Rows lie near named flat spaces through zero. A row that begins with a name and a colon came from that space; any other row is followed by the name of its block's space that it lies nearest.
zq-ht: [-192    8  384   40 -234    8   47  -14   60  222   45  -54  -54  -54
   48  139 -240   21  140 -284 -226  307 -103   10  164  -41  -85   60]
zq-ht: [  35  169 -577 -166   -7   42   79   73   60 -220  -53 -112  144 -111
 -211 -142  375 -119 -235  343  392 -272   98 -502  -30 -219 -165 -131]
tq-lf: [-120   56  395 -227  -30 -200  253  518  294  310 -256  186  -96   99
 -150   48  -78  -63  -10 -166   17  274 -131  -24   95 -268 -162   47]
rz-cg: [-218  -42 -106  -98  391   85  327  212  -67 -525 -263  222   -4   87
 -293 -250  238 -107 -382  458  681  -49  -53 -240 -327 -567 -181 -236]
rz-cg: [ 123   90 -260 -195  147  -72   -2  166 -127 -235   13  400  270  237
 -149 -277  393  -54  -52  215 -105   58 -125  -49 -218 -159  -16   25]
fr-gb: [ 366  101 -327  276  -27   48 -219 -300 -165    9  221 -204 -125  -50
   74   17  -17 -169   -4    1  -79 -291  235  -48  182  423  205  -29]
zq-ht: [  30   59 -480   77   79  168   42  -87  109 -324 -107 -337   39 -196
  -80   15  166  -93 -307  295  674 -432  283 -365  -74 -225 -141 -128]
rz-cg: [-159  -38  165  -46 -106  -18   -9  -25  -26  116   48   55   61   33
   -5   51  -73   63   95 -128 -232  182  -83   88  -26   40   35   27]
zq-ht: [ -42 -100  -64    9  164   -3   95   89  125 -165 -233  -71  -32  -57
 -147  -54   99  -13 -213  188  498 -191   54  -91 -139 -169  -42  -78]
zq-ht: [ 175  -67 -474   67   47    9 -110 -106 -158 -271   -5  -76   42   21
  -90 -119  236  -35 -165  242  354 -358  111 -102 -198    0   94  -48]
rj-dr: [ -78    7 -103  174   52  218   30 -167 -145 -238   37 -111   12   33
  -19  -29   17 -114 -110   58  212  -66   29   10 -111  -60   53 -119]
zq-ht: [  15  -47  465 -221   13 -253   66  363   91  246  -54  378   92  129
  -50 -110   81   82  241 -136 -433  399 -304  178   59   -6  -93  103]
tq-lf: [ 369  169 -417    7  172  -72  -49  231  -23 -197  -98  138   15  236
 -112 -271  382 -188 -131  231  282 -254   14 -110  -67  -77  -86  -13]
rj-dr: [-121   50  113  268   16  203   21 -307   20   59   88 -335 -239 -197
  107  169 -311  -89  -40  -66   73  -66  166  -31  220  221   53 -144]
zq-ht: [ 140  -95 -156  -37 -167  -63  -92  -18  -66   -6  123  -29  181  -71
  -17  -12  171   -2   52   -2  -59  -58  -22   16  -66   61  107   53]
tq-lf: [-342 -184  121 -128 -190   68   69 -144  124  102  -49 -232   88 -292
  -14  126  -88  195   27  -49   34   56 -102  -42  -18  -10   60  -22]
tq-lf: [ 173  150 -353 -360  246 -241  149  606  286  -96 -322  349  230  238
 -333 -181  468 -150 -295  282  365 -164   88 -200 -250 -381 -134   31]
fr-gb: [ 304  195 -169  -65  179  -46  -68  214  114 -208   -7  344  273  226
   68 -164  288  -87  -38   91  -53   30    1   62 -114 -233 -136  194]
tq-lf: [ 117   32   97   45  -91 -162 -123   49  245  110  -30    4  110  -70
   -9   74   11   25   21  -99  -45   33  120 -104   84  -31 -161  177]
fr-gb: [  12  -21  459 -155 -308 -196    3  249   70  394   25  194   94   78
   -1   19  -40   62  320 -385 -554  450 -313  141  167   24  -31  199]
rj-dr: [ -32  -86  -33  163 -212  -27 -177 -251 -206   45  172  -87  -17    8
   -9   32  -61   23   80  -98 -143    8    9   23  -23  204  105    5]
tq-lf: [ 160   61 -245   54  204   53  -75 -104 -103 -221   45   36  -25   29
   87  -72   59   17  -55  195   76 -193  138  -44  -33   18  -40  -23]
tq-lf: [  72   27  125   71  302  -82  119  308  172  -90 -325  117 -190  186
 -117  -85   12  -99 -191   95  450  -93   57   15  -71 -225 -156  -26]
rj-dr: [  52   62  -56  266 -257   68 -204 -277  -67  -47  183 -140   72  -15
   80   42  -37  -58   52 -153  -70   41   44  -64   56   36  -54  111]
tq-lf: [  40    8  -76   23   71   54   52  -17   -7 -222  -37   75   22   -9
    3  -61   38  -43 -134  102  205  -16   -4  -72  -77 -240  -27   46]
fr-gb: [-369 -255  109 -204   71   -3  123   53   25   50 -144  -59   -3  -73
  -62    7    3  219    5  117  142  -23 -157  171 -207   37   94 -156]
rj-dr: [ 152   18 -506  188  -63  126 -123 -304 -207 -165  117 -255   -9  -60
 -113  -53  145 -171 -163  139  225 -355  164 -163  -45  227  241 -128]
fr-gb: [  50   87  -15   76 -189  -46  -78  -40   61  221   26 -157  -58  -27
  -50  119  -93  -66   33 -177 -105  -26  124 -124  165  152    5   32]
rz-cg: [ 178 -160  112 -214  -61 -284   84  390  -49  156  -25  198  -42   40
  -71  -51  108   16   98   -1  -46   57 -145   90  -20  -54   30   30]
tq-lf: [  10  323 -107  254  -85  110 -239 -317  173   -5  172  -60  167   34
  104   67  -45 -113  -22 -124 -219   67  205 -129  130  100 -141  144]
rj-dr: [-167   13  389 -121 -106  -32   59  -18  109  469  117  -34 -145 -123
  180  211 -353   94  236 -268 -537  255  -79  211  280  323  141   13]
zq-ht: [ 339 -121 -632 -107   57  -85  -52   73 -196 -185  -68 -103  -13  -20
 -168 -159  355  -28 -151  321  395 -522  101 -156 -161   82  186 -107]
tq-lf: [ 106  237  -15 -235  398 -160  -16  291  238   -9 -171  463  189  276
  -53  -87  141   55  -46  111 -253   68  147   -2  -82  -99 -183  132]
rz-cg: [ 259  159 -246  133 -345   -3 -333 -360 -186   -4  428   35  233  -26
  178    2   58  -24  189 -153 -541  105   37  -98  138  178   28  233]
rz-cg: [ 172  145 -120   74  -83    3 -199 -167   -6  -16  161   81  152   50
  117  -12   35   -5   79  -85 -302   51   52  -11   61   83  -10  178]
rj-dr: [-282 -160   64  -51    4  100  -10 -162   96  -70  -68 -128  137 -145
   53   67  -33  222    3   36   87  -11  -37   83 -153  -37    5   -1]
fr-gb: [  12   54  -17  -11   94   16   96   82   91 -223 -125   77   39  -38
  -87 -141  140  -43 -130  157  274   27  -60 -230   -8 -316 -212   11]
rz-cg: [ 110  -23 -256 -184  -50 -204  -28  287   25   39  -58   89  101  115
 -126  -36  235    1  -42   99  130 -151   55  -51 -155  -85  -48   16]
fr-gb: [ 151 -146  -28   27 -231 -136 -169  -53    3  112  109 -118  131 -140
    6   16  122   70  142  -69 -101  -52  -30   18   30  181   43   82]
fr-gb: [-116  -94  250  110 -297   46  -76 -208 -109  126  138 -141   26 -110
   52  109 -164   83  196 -258 -277  209  -93   12  110   91   11   54]
rj-dr: [-133   39  389  -66  -90  -60  107  205 -110  -26  -58  351   71  232
 -133 -184   64   -6  136 -148 -247  490 -359  -39   -9 -314 -221   73]
rj-dr: [-283   -6  211  -83  133  144  105 -130  159   12  -47  -72    3 -189
  126  106 -192  168   21   22  -78   99    3   20   65  -17  -60  -39]
zq-ht: [ 152   50 -514  162 -180   86 -131 -175 -250 -303   67 -111   93   82
 -167 -201  313 -164 -143  136  306 -218  -20 -260 -132  -86   25  -32]
tq-lf: [  31  124 -267  228 -276  140 -164 -364  -53  -27  225 -274   53 -128
   42   50   -2 -133  -32  -67   -9  -84   95 -182  117  142   55   16]
rz-cg: [ 103   37  -13  -68   90 -183  -54  242   28   -7 -126  260  112  254
 -167  -99  177  -12  -21   11  -33   29   27   -4 -143  -90  -97   74]
fr-gb: [ 327  141 -297 -178  165  -57  -30  214  103 -133  -37  200  168   82
   69 -201  333  -17   -5  194    8 -121  -58  -11  -18  -96  -82  104]
tq-lf: [ 115  139   46  115  -11  -84  -61   26  187  240   14 -105 -114  -23
    7  173 -163 -119  -28 -133  -62  -69  269  -59  196  181  -22   30]
fr-gb: [ 183  149 -208   98   47   31 -115 -134 -101   26  117  -12  -81   78
   58    6  -41  -91   -1   -6 -157 -125  152  -12   98  228  101   -3]
zq-ht: [   2   81 -166 -158  330   72  172  143  162  -74 -134  -36  -29  -88
  -30  -34  103  -42 -151  269  234 -212  115  -71   12   -2  -16 -173]
rz-cg: [ 151   46   38 -137  -29  -53  110  267  -29   -8   -7  188   32   84
   -5 -147  159  -83   63   -1  -56  140 -231   21   42 -169  -43   43]
zq-ht: [ -47  -42  -33  210 -162  155 -190 -410 -117    7  240 -218   35 -107
  209  143 -175   62  105 -136 -195  -27   78  144   26  247  145   39]
rj-dr: [-403   -8  328  -86 -117   68   25 -223   82  270   35  -46  -14 -119
   64  204 -348  189  122 -227 -428  280  -34   44  111  145   73   32]
rz-cg: [ -42 -124  677 -211   83 -244   90  306   91  194  -96  465   33   96
   42  -88  -75  203  268 -167 -476  510 -352  247   57 -105 -119  182]
rj-dr: [-137  -62  397  123 -377  -23 -221 -282  -12  176  272    1  171  -99
  223   72 -148  187  350 -326 -561  420 -232  145  135  122  -98  221]
fr-gb: [  20  -45  -62 -175  -14  -30  144  224  -53  -15  -48   54  -29   17
  -30  -42   80  -16  -15   67  117  -15 -106    0  -48 -162   12  -46]
rj-dr: [ 202   13 -188  -32   84  -38   22   61   47   36  -20  -99 -137  -98
   39    3   22  -48  -60  118  157 -241   99  -41  100  108   72  -46]
zq-ht: [ -79   25  275 -164  -86 -145   22  134   66  291   99  187   97   22
  -17   29  -19   26  184 -148 -478  301 -129  101  100  145   17   37]
fr-gb: [ 253  -21 -110  -73   66 -106  -32   35 -166  258   82   15 -204   41
    9   23  -67  -43   92  -30 -289 -162   65  156  131  462  344  -75]
zq-ht: [ 162   33 -152  262   88  -34 -122  -81 -247  -89   15    7 -227  231
  -85  -70  -28 -135  -78   35  139 -180  146   -4  -43  148   49  -81]
rj-dr: [ 235  267  136  104 -123 -126 -164   32  148  137   77  221  107  144
   31  -26   -2 -112  100 -240 -398  260   16  -98  212  -17 -170  275]
fr-gb: [ 220  -30  109 -130   33  -93  -46   14 -199  184  210  215  -92   30
  211  -77  -48   82  282  -53 -563  134 -206  279  164  333  207   46]
zq-ht: [ -82  168 -241 -141   33   12   19   18  218   -9  -26  -60  206 -113
 -131  -28  215  -36 -104  166   48  -79  111 -294   32  -16 -138  -66]
rz-cg: [ 106 -124 -127  -66    9 -154 -133   35  -29   97  -30  -23    2   24
  -11   40   42  143   58   28  -33 -197  110   79  -84  189   73   24]
fr-gb: [ -92   94 -103 -271  345   96  207  282   98 -163 -217  237   86  193
  -12 -105  136   15 -130  188  143  -23  -63  120 -208 -260  -16  -52]
rz-cg: [ 197  101  -12 -204  144  -86   13  147   55  145   52  188   34   16
   89  -50   65   23  123   33 -361   35  -34   89  136  180   63   37]
rz-cg: [ -50  -13  182  131 -374   31  -67 -108   27   87   96 -157   84 -108
   33   67  -54  -12  129 -254  -99  205 -122  -84  127  -81 -106  119]
zq-ht: [ -40  -50  207 -303  119  -81  125  237  -22  117  -12  308   28   92
   91  -58   -4  134  159   -8 -342  220 -236  256  -30  -12   73   35]
tq-lf: [ -50  -53  429  -59  -84  -62   17   -6    9  312  118   35  -99 -100
  184  187 -320  135  259 -257 -496  262  -40  176  222  179   35   72]
rj-dr: [ 120  113  129 -161 -180  -77   -4   98  -16  165  270  177  168  -60
  139  -16   65  -14  257 -116 -547  310 -167    7  211   35  -77  101]
fr-gb: [-221 -165  137   86  -93   -4   97  -69  -74   62  -46 -185 -200 -117
 -143   71 -149  -21  -76  -10  231  -16   -6  -75   -1   33   67 -159]
fr-gb: [ 274   57 -348  224   82   66  -86 -146 -305 -116  105  -74 -239  142
   -9  -81    7 -209 -103   91  141 -293  130   27    6  239  234 -118]
zq-ht: [  21  196 -106  335 -321   91 -173 -219   44 -219   98 -121  176   16
  -42    8   56 -165  -96 -135  179   98  107 -361   31 -336 -327  173]
rj-dr: [ -49   74  114  123  119   58   31  -59   58  -44  -27  -47  -88  -33
    0   22  -95  -47  -47   24   71   16   96  -88   93  -10 -125  -62]
tq-lf: [  68   35  -96  -34   83  -31  -34  -27  -79  -23   67  109   24   46
  -23  -80   80  -22    7   84 -130  -14   -4    7   -8  119   69  -30]
tq-lf: [ -55   22  106  -13 -115  -17  -95   11  186  -53  -55  107  315   48
   -5  -21  120   78   39 -120  -87  189  -87    7 -107 -214 -149  218]
rj-dr: [ -65  140   37  115 -232   55 -225 -309  -33   84  207    3  112   33
  161   51 -116   82  174 -213 -445  205  -30   -5  111  122  -62  174]
rz-cg: [-357 -132  215 -158  276   11  220  118   98    6 -195   57 -117  -24
  -65   26 -115  116 -104  156  191   24  -38  118 -140  -61   17 -178]
rz-cg: [ 119  284  238  -29  -79 -133 -208    6  188  233  152  356  265  180
  120   -2  -11   20  236 -282 -766  411  -41   69  177  105 -141  317]
rz-cg: [ -40   12 -245 -178   19   45   92   83    2 -173    9   73  169  -26
  -41 -128  248  -29  -96  205  157  -37 -121  -60 -142 -187    8  -42]
tq-lf: [ -76  -51  -32  -33  192   17  -12   57   54 -208 -216   99  120  128
  -79  -71  109  121  -92  105  207  -68   31   16 -239 -199 -108   32]
[-131   -4  348 -229   30  -53  166  244  133    2  -70  271  101   -4
   75  -38  -16  123  100  -37 -157  352 -236   38   12 -347 -215  116] : fr-gb
[ 515  199 -365  213 -111  -69 -337 -166 -216   66  281   68   26  217
   86  -43   87 -189   94 -130 -382 -150  171   70  106  390  207  150] : rz-cg
[-280 -107  456 -313  -20 -144  158  248  352  393 -142   33   93 -173
  -36  153 -106  187  141 -141 -265  251 -114  109   89   57  -26   17] : rj-dr
[ -92  -40  -36  274 -108  149 -175 -449 -165  -18  217 -226  -11  -88
   71   98 -150   -6   38  -81 -132  -47  112   57   20  312  162  -58] : tq-lf
[ 167  140 -159 -109   13  -62  -74   19   40  -37  110  144  188  -25
   18 -102  200   -4   57   93 -229   37   -1 -143   78   12 -102   75] : rz-cg
[  10   47  124   86 -178  -74  -80  -43   59  105  142   29   96  -33
  -10    1   26  -81   71 -113 -182  180  -56  -28   91   57  -51   70] : fr-gb
[ 319  116 -449  249 -144   30 -255 -182 -147 -276  103  -32  218  129
 -125 -159  321 -189 -102   40  137 -183  107 -210 -102  -30  -14  101] : rz-cg
[-268  -47  258 -187  -26  -57  183  329  190  103 -268   75    7  105
  -90  108  -97   91  -40 -122  155  155  -52   27 -127 -364 -163   45] : fr-gb
[ 416   18 -144  128  -13 -161 -147   71 -372  -12  164  204 -142  265
  -46 -259  197 -160  131   29 -181  -39 -143   91   50  253  109  -23] : rz-cg
[-223  -65  304  -21   32   16 -114 -160  180  164  -20  -34   72  -71
  197  144 -212  296  185 -146 -311  134   -3  216   24  164  -55  108] : fr-gb
[  26 -182    0   14  -64  -74   24   98   46   20  -84 -133 -164  -72
   83   65  -75   62  -44   22  358 -163  -16  114  -66  -93   22   22] : rz-cg
[-233 -138  -88   32  235   93  162   16  116 -232 -268 -151  -54  -74
 -184   36    7  -17 -333  235  659 -255  168  -81 -254 -213   12 -176] : rz-cg
[  48  -26  -50 -121   67 -118   53  235   83   40 -173   60   35   71
 -173  -27  127  -12  -71   47  135  -86   46  -58  -82  -67  -18  -16] : zq-ht
